Here is a tiny trained network, its code and every weight. The questions are about switching its units off for an input and a target symbol, where a switched-off unit gives its printed mean instead of its output.

import numpy as np


def w(rows, s, z=0):
    codes = np.array(rows[::2]) - 128.0
    scale = np.full(codes.shape[1], s)
    scale[-1] = z or s
    return codes * scale


def norm(h):
    return h / np.sqrt((h * h).mean(-1, keepdims=True) + 1e-5)


def softmax(a):
    e = np.exp(a - a.max(-1, keepdims=True))
    return e / e.sum(-1, keepdims=True)


def log_softmax(a):
    a = a - a.max(-1, keepdims=True)
    return a - np.log(np.exp(a).sum(-1, keepdims=True))


def net(x, mask):
    ids = ['αβζηλξπτψω'.index(c) for c in x.split()]
    T = len(ids)
    res = E[ids] + P[:T]
    u = 0
    for l in range(2):
        r = norm(res)
        for j in range(3):
            rows = slice(3 * j, 3 * j + 3)
            q, k, v = (r @ M[l][rows].T for M in (Q, K, V))
            z = softmax(np.where(np.tri(T) > 0, q @ k.T / 3**0.5, -1e9)) @ v
            o = O[l][rows]
            res = res + np.where(mask[u + j], z, o[:, -1]) @ o[:, :-1]
        u += 3
    return log_softmax(norm(res)[-1] @ U[:, :-1].T + U[:, -1])


Q, K, V, O = {}, {}, {}, {}
E = w([
[99,98,143,135],'α',
[161,166,118,166],'β',
[96,93,139,135],'ζ',
[107,96,145,200],'η',
[119,47,161,2],'λ',
[126,110,163,142],'ξ',
[128,78,117,107],'π',
[107,74,124,134],'τ',
[73,157,186,152],'ψ',
[7,23,46,145],'ω',
],0.0074)
P = w([
[142,113,166,46],'0',
[136,2,145,125],'1',
[113,133,55,197],'2',
[114,139,132,48],'3',
[109,4,147,165],'4',
[116,149,69,177],'5',
[114,144,120,65],'6',
[116,33,152,170],'7',
[127,157,69,179],'8',
],0.0068)
Q[0] = w([
[98,115,126,101],'0.h0',
[209,137,88,97],'0.h0',
[94,214,100,165],'0.h0',
[78,60,169,132],'0.h1',
[132,127,5,116],'0.h1',
[144,105,89,162],'0.h1',
[142,65,111,209],'0.h2',
[143,64,198,153],'0.h2',
[143,79,133,72],'0.h2',
],0.024)
K[0] = w([
[88,150,135,104],'0.h0',
[250,132,107,89],'0.h0',
[133,186,212,202],'0.h0',
[41,149,76,101],'0.h1',
[247,80,37,62],'0.h1',
[166,181,66,127],'0.h1',
[149,79,100,230],'0.h2',
[160,3,152,140],'0.h2',
[92,88,76,78],'0.h2',
],0.02)
V[0] = w([
[170,135,156,135],'0.h0',
[191,115,5,69],'0.h0',
[101,84,144,179],'0.h0',
[109,176,204,162],'0.h1',
[132,124,115,103],'0.h1',
[67,131,200,170],'0.h1',
[52,208,59,128],'0.h2',
[100,23,64,133],'0.h2',
[124,141,126,255],'0.h2',
],0.0085)
O[0] = w([
[175,135,71,111,83],'0.h0',
[71,254,185,168,67],'0.h0',
[137,56,173,145,188],'0.h0',
[119,27,175,126,114],'0.h1',
[117,155,132,155,135],'0.h1',
[187,43,148,90,170],'0.h1',
[222,164,35,86,87],'0.h2',
[140,45,71,225,254],'0.h2',
[170,10,121,30,167],'0.h2',
],0.007,0.0052)
Q[1] = w([
[218,183,151,244],'1.h0',
[25,109,238,110],'1.h0',
[229,228,167,101],'1.h0',
[154,167,213,86],'1.h1',
[198,123,137,192],'1.h1',
[165,159,80,121],'1.h1',
[74,132,73,6],'1.h2',
[35,64,219,84],'1.h2',
[238,66,166,194],'1.h2',
],0.022)
K[1] = w([
[156,207,126,254],'1.h0',
[5,155,129,78],'1.h0',
[173,218,185,114],'1.h0',
[136,228,175,110],'1.h1',
[209,129,99,130],'1.h1',
[169,92,155,190],'1.h1',
[66,109,71,10],'1.h2',
[51,68,247,78],'1.h2',
[241,72,161,188],'1.h2',
],0.023)
V[1] = w([
[210,132,208,255],'1.h0',
[105,50,120,123],'1.h0',
[129,75,109,171],'1.h0',
[189,108,152,158],'1.h1',
[192,150,114,124],'1.h1',
[214,125,124,201],'1.h1',
[247,118,187,168],'1.h2',
[161,102,77,110],'1.h2',
[160,114,193,157],'1.h2',
],0.012)
O[1] = w([
[209,106,236,20,142],'1.h0',
[78,217,112,125,254],'1.h0',
[94,178,113,72,239],'1.h0',
[112,119,202,125,164],'1.h1',
[162,129,175,76,76],'1.h1',
[90,159,190,123,160],'1.h1',
[140,152,114,254,138],'1.h2',
[110,134,202,121,143],'1.h2',
[131,167,66,196,163],'1.h2',
],0.0095,0.0061)
U = w([
[163,115,157,81,167],'α',
[194,202,90,106,227],'β',
[138,134,164,74,146],'ζ',
[124,7,188,173,2],'η',
[137,57,65,88,194],'λ',
[191,118,154,193,157],'ξ',
[91,222,166,151,177],'π',
[108,174,201,105,133],'τ',
[70,178,61,236,62],'ψ',
[59,186,111,30,108],'ω',
],0.014,0.0055)

Each question gives the input, a string of symbols that net reads in full, and the target symbol t.
The units are the heads (3 rows each of Q, K, V and O). Each row of codes is followed by its name. A weight is (code - 128) times the scale printed after its matrix; where a second scale follows, it is the last column's (O and U).
mask holds one flag per head, layer by layer. A switched-off head (its flag False) gives its mean, the last column of its rows in O, instead of its output. The means were averaged over made-up inputs and are rounded, as every weight is.
A unit's drop is (log p(t) with every unit on - log p(t) with that unit switched off) / (log p(t) with every unit on - log p(t) with every unit switched off).
The circuit of an input: a set's keep is (log p(t) with only the set's units on - log p(t) with every unit switched off) / (log p(t) with every unit on - log p(t) with every unit switched off). Starting from all 6 units, units are removed one at a time, each time the one whose removal leaves the highest keep (on an exact tie, the one counted first), for as long as the keep stays at least 0.8.
units of the circuit, in order: the units of the circuit, biggest drop first
unit that matters most: the unit with the biggest drop
heads that matter: for each layer, one digit per head in row order, 1 if its drop is at least 0.15 and else 0, layers parted by /
input ξ β ω τ ψ π, target ω: unit that matters most -> 1.h2
input π ω ξ β η ψ ψ, target ψ: heads that matter -> 101 / 101
input ω ω ψ ψ α η α, target α: heads that matter -> 001 / 101
input π ψ ψ ψ ω ξ, target λ: heads that matter -> 101 / 000
input ξ ψ ψ ψ β ψ ξ, target ξ: heads that matter -> 011 / 101
input ψ ψ ω α, target α: units of the circuit, in order -> [1.h0; 0.h2; 1.h2]
input β ζ π ψ ψ ζ β, target β: heads that matter -> 101 / 100
input β π τ η ξ ψ β, target β: units of the circuit, in order -> [0.h2; 0.h0; 1.h0]
input π ψ β ω α ψ λ, target λ: units of the circuit, in order -> [1.h2; 1.h0; 1.h1; 0.h2]
input α ψ η τ τ ζ ω, target ω: heads that matter -> 011 / 101
input η ζ β π α, target τ: heads that matter -> 100 / 110
input λ τ β ω η, target ψ: heads that matter -> 000 / 101
input ψ λ β λ, target λ: units of the circuit, in order -> [1.h2; 1.h1; 1.h0; 0.h2]
input ψ ψ ζ, target λ: units of the circuit, in order -> [0.h2]
input ψ ψ ψ ψ ψ π, target ω: units of the circuit, in order -> [0.h1; 1.h2]
input π η τ, target ω: heads that matter -> 011 / 100
input β τ τ ψ ψ ξ ψ ω, target ψ: units of the circuit, in order -> [1.h2; 0.h1]
input β ξ ω β ψ ω ψ λ, target ψ: heads that matter -> 000 / 101
input ζ π β ψ ψ β η ψ λ, target π: heads that matter -> 111 / 000
input π η α ψ ω π ω α, target ψ: units of the circuit, in order -> [1.h0]
input ξ β α π ψ π ξ, target ξ: units of the circuit, in order -> [1.h0; 0.h2; 0.h1; 1.h2]
